Below are the code and all the weights of a small trained network. Each question names an input and a class and asks about switching units off, where a switched-off unit gives its printed mean instead of its output.

import numpy as np


def w(rows, s, z=0):
    codes = np.array(rows[::2]) - 128.0
    scale = np.full(codes.shape[1], s)
    scale[-1] = z or s
    return codes * scale


def f(y):
    return np.maximum(y, 0)


def log_softmax(a):
    a = a - a.max(-1, keepdims=True)
    return a - np.log(np.exp(a).sum(-1, keepdims=True))


def net(x, mask):
    res = np.array(x, float).reshape(1, 8) / 4 @ E
    y = f(res @ A[0][:, :-1].T + A[0][:, -1])
    res = res + np.where(mask, y, B[0][:, -1]) @ B[0][:, :-1]
    return log_softmax(res[-1] @ U[:, :-1].T + U[:, -1])


A, B = {}, {}
E = w([
[132,170,144,212,150,211,186,122],'x0',
[181,53,136,175,157,119,176,143],'x1',
[166,68,111,121,171,211,158,138],'x2',
[140,111,134,139,211,181,29,48],'x3',
[127,185,76,173,214,78,165,73],'x4',
[230,174,122,182,148,66,32,121],'x5',
[81,133,1,56,212,153,177,190],'x6',
[159,141,215,143,96,157,178,14],'x7',
],0.0071)
A[0] = w([
[125,59,120,152,159,174,138,138,202],'n1',
[144,145,186,138,103,98,95,145,152],'n2',
[70,132,131,61,120,98,78,118,253],'n3',
[140,123,171,105,154,137,88,101,148],'n4',
[187,115,119,145,95,124,122,56,237],'n5',
[131,107,122,128,126,144,123,38,225],'n6',
[128,115,149,201,119,96,100,158,156],'n7',
[137,154,186,113,175,151,159,93,173],'n8',
[123,108,82,122,163,148,136,167,169],'n9',
[78,124,127,86,57,140,180,180,205],'n10',
[155,136,96,136,77,82,91,146,135],'n11',
[118,98,178,147,57,159,249,112,216],'n12',
],0.012,0.0036)
B[0] = w([
[125,128,104,171,166,71,84,139,190],'n1',
[122,172,149,166,139,141,124,130,200],'n2',
[74,61,75,89,96,173,129,205,222],'n3',
[123,124,140,92,90,143,91,89,175],'n4',
[94,153,154,172,80,136,98,159,214],'n5',
[127,76,45,127,113,182,98,141,200],'n6',
[191,161,180,165,134,154,117,101,186],'n7',
[110,104,93,133,130,99,94,130,188],'n8',
[138,105,91,153,202,101,122,146,200],'n9',
[73,142,102,78,61,153,53,117,230],'n10',
[144,167,157,112,169,95,153,174,199],'n11',
[9,164,129,109,137,104,94,123,247],'n12',
],0.011)
U = w([
[169,107,138,89,120,97,214,133,43],'0',
[155,121,159,157,131,130,93,92,88],'1',
[40,105,122,74,85,152,89,125,254],'2',
[101,96,98,100,186,84,162,177,152],'3',
[127,181,255,139,97,88,167,135,64],'4',
],0.011,0.0028)

Each question gives the input, the list of numbers given to net, and the class t.
The units are the neurons (one row each of A and B). Each row of codes is followed by its name. A weight is (code - 128) times the scale printed after its matrix; where a second scale follows, it is the last column's (A, B and U).
mask holds one flag per neuron, in row order. A switched-off neuron (its flag False) gives its mean, the last column of its row in B, instead of its output. The means were averaged over made-up inputs and are rounded, as every weight is.
A unit's drop is (log p(t) with every unit on - log p(t) with that unit switched off) / (log p(t) with every unit on - log p(t) with every unit switched off).
The circuit of an input: a set's keep is (log p(t) with only the set's units on - log p(t) with every unit switched off) / (log p(t) with every unit on - log p(t) with every unit switched off). Starting from all 12 units, units are removed one at a time, each time the one whose removal leaves the highest keep (on an exact tie, the one counted first), for as long as the keep stays at least 0.8.
circuit, biggest first: the units of the circuit, biggest drop first
top k neurons: the k neurons with the biggest drops, biggest first
drop of u: that unit's drop, to one decimal
input [7,4,6,-5,5,4,-4,-4], class 1: circuit, biggest first	(n7)
input [-3,-8,3,-1,-6,8,-2,1], class 4: circuit, biggest first	(n10; n11; n6)
input [-5,-4,7,6,-1,7,2,-4], class 3: circuit, biggest first	(n10; n9)
input [8,-4,-2,-3,-1,1,-4,-3], class 4: circuit, biggest first	(n3; n6)
input [-1,2,-5,8,4,7,-8,-6], class 4: circuit, biggest first	(n11; n5; n2)
input [-1,5,-8,3,-1,2,-4,7], class 4: top 2 neurons	(n3; n10)
input [4,4,-8,8,-2,-3,3,-1], class 3: circuit, biggest first	(n10; n12)
input [8,8,7,-5,7,4,-7,-1], class 4: top 2 neurons	(n12; n5)
input [-3,5,-8,5,5,7,3,4], class 1: top 2 neurons	(n12; n10)
input [4,-5,-7,1,-6,7,0,-3], class 4: drop of n12	0.0
input [4,4,-2,7,7,-1,-2,1], class 1: drop of n12	0.6
input [-6,7,-4,3,-2,2,-2,1], class 4: drop of n7	0.1
